[[141 130 143 133 134 139 130 133 122 111 135]
 [132 124 114 145 116 105 116 108 131 141 103]
 [128 127 118 131 126 117 115 115 135 136 119]]
->
[[135 141 130 143 133 134 139 130 133 122 111]
 [103 132 124 114 145 116 105 116 108 131 141]
 [119 128 127 118 131 126 117 115 115 135 136]]

[[132 132 133 135 128 130 131 127 125]
 [130 131 133 134 121 125 135 122 122]
 [133 136 142 148 116 116 150 131 121]
 [132 130 131 128 130 127 127 129 148]
 [133 132 132 133 132 129 129 133 134]
 [131 133 135 141 128 125 139 139 116]
 [132 132 132 129 127 125 130 128 131]
 [126 125 124 124 132 134 121 127 132]]
->
[[125 132 132 133 135 128 130 131 127]
 [122 130 131 133 134 121 125 135 122]
 [121 133 136 142 148 116 116 150 131]
 [148 132 130 131 128 130 127 127 129]
 [134 133 132 132 133 132 129 129 133]
 [116 131 133 135 141 128 125 139 139]
 [131 132 132 132 129 127 125 130 128]
 [132 126 125 124 124 132 134 121 127]]

[[129 128 128 128 128 127 126 128]
 [126 130 123 124 121 138 133 124]
 [128 128 128 128 128 128 127 128]
 [128 128 128 128 127 128 128 127]
 [128 128 128 128 128 128 128 128]
 [127 122 127 128 134 124 120 141]
 [128 127 128 128 130 127 129 130]
 [125 116 126 128 141 119 110 154]
 [128 129 127 127 128 129 128 129]
 [126 130 124 125 121 137 133 124]
 [128 128 129 128 127 129 127 126]]
->
[[128 129 128 128 128 128 127 126]
 [124 126 130 123 124 121 138 133]
 [128 128 128 128 128 128 128 127]
 [127 128 128 128 128 127 128 128]
 [128 128 128 128 128 128 128 128]
 [141 127 122 127 128 134 124 120]
 [130 128 127 128 128 130 127 129]
 [154 125 116 126 128 141 119 110]
 [129 128 129 127 127 128 129 128]
 [124 126 130 124 125 121 137 133]
 [126 128 128 129 128 127 129 127]]

[[128 129 128 125 131 128 127 125 126 130]
 [127 126 129 125 129 128 128 129 128 126]
 [127 140 124 129 128 128 145 103 127 140]
 [127 131 128 126 129 127 130 123 126 130]
 [127 127 129 127 129 129 127 129 129 127]
 [127 128 128 129 128 127 129 127 129 130]]
->
[[130 128 129 128 125 131 128 127 125 126]
 [126 127 126 129 125 129 128 128 129 128]
 [140 127 140 124 129 128 128 145 103 127]
 [130 127 131 128 126 129 127 130 123 126]
 [127 127 127 129 127 129 129 127 129 129]
 [130 127 128 128 129 128 127 129 127 129]]

[[106 129 110 112]
 [118 123 117 132]
 [128 158 128 112]]
->
[[112 106 129 110]
 [132 118 123 117]
 [112 128 158 128]]

[[156 129 128 117 112 155 111]
 [108 129 101 134 132 123 134]]
->
[[111 156 129 128 117 112 155]
 [134 108 129 101 134 132 123]]

[[123 121 126 152 139 131 111 130 156 140 117 125 130 117 139 121]
 [125 123 125 145 133 130 116 130 150 135 119 124 130 121 133 121]
 [128 128 127 129 127 128 127 129 130 128 127 127 128 128 128 127]
 [127 126 125 139 129 129 120 130 143 132 122 124 130 125 129 122]
 [129 127 130 126 131 129 131 124 121 128 131 129 126 125 127 133]
 [123 121 126 151 138 131 111 130 155 139 117 124 130 118 138 121]]
->
[[121 123 121 126 152 139 131 111 130 156 140 117 125 130 117 139]
 [121 125 123 125 145 133 130 116 130 150 135 119 124 130 121 133]
 [127 128 128 127 129 127 128 127 129 130 128 127 127 128 128 128]
 [122 127 126 125 139 129 129 120 130 143 132 122 124 130 125 129]
 [133 129 127 130 126 131 129 131 124 121 128 131 129 126 125 127]
 [121 123 121 126 151 138 131 111 130 155 139 117 124 130 118 138]]

[[107 132 103 101 137 106]
 [131 124 128 127 130 125]
 [117 128 116 115 132 118]
 [118 134 117 116 131 119]
 [124 130 126 126 131 128]
 [141 126 140 141 121 137]
 [141 107 141 140 130 134]
 [119 142 121 121 130 125]]
->
[[106 107 132 103 101 137]
 [125 131 124 128 127 130]
 [118 117 128 116 115 132]
 [119 118 134 117 116 131]
 [128 124 130 126 126 131]
 [137 141 126 140 141 121]
 [134 141 107 141 140 130]
 [125 119 142 121 121 130]]

[[115 145 137 138 118 135 122 127]
 [126 146 125 128 127 133 115 141]
 [131 120 118 130 137 120 131 111]
 [122 138 140 137 143 131 138 132]
 [123 137 130 117 130 142 123 116]
 [124 132 122 129 111 136 121 133]
 [112 112 133 128 127 124 140 130]
 [140 120 105 154 113 116 141 121]
 [132 132 122 136 139 128 118 141]
 [125 140 127 149 153 127 121 133]
 [131 125 121 126 132 117 146 110]
 [138 131 123 125 136 129 129 128]]
->
[[127 115 145 137 138 118 135 122]
 [141 126 146 125 128 127 133 115]
 [111 131 120 118 130 137 120 131]
 [132 122 138 140 137 143 131 138]
 [116 123 137 130 117 130 142 123]
 [133 124 132 122 129 111 136 121]
 [130 112 112 133 128 127 124 140]
 [121 140 120 105 154 113 116 141]
 [141 132 132 122 136 139 128 118]
 [133 125 140 127 149 153 127 121]
 [110 131 125 121 126 132 117 146]
 [128 138 131 123 125 136 129 129]]
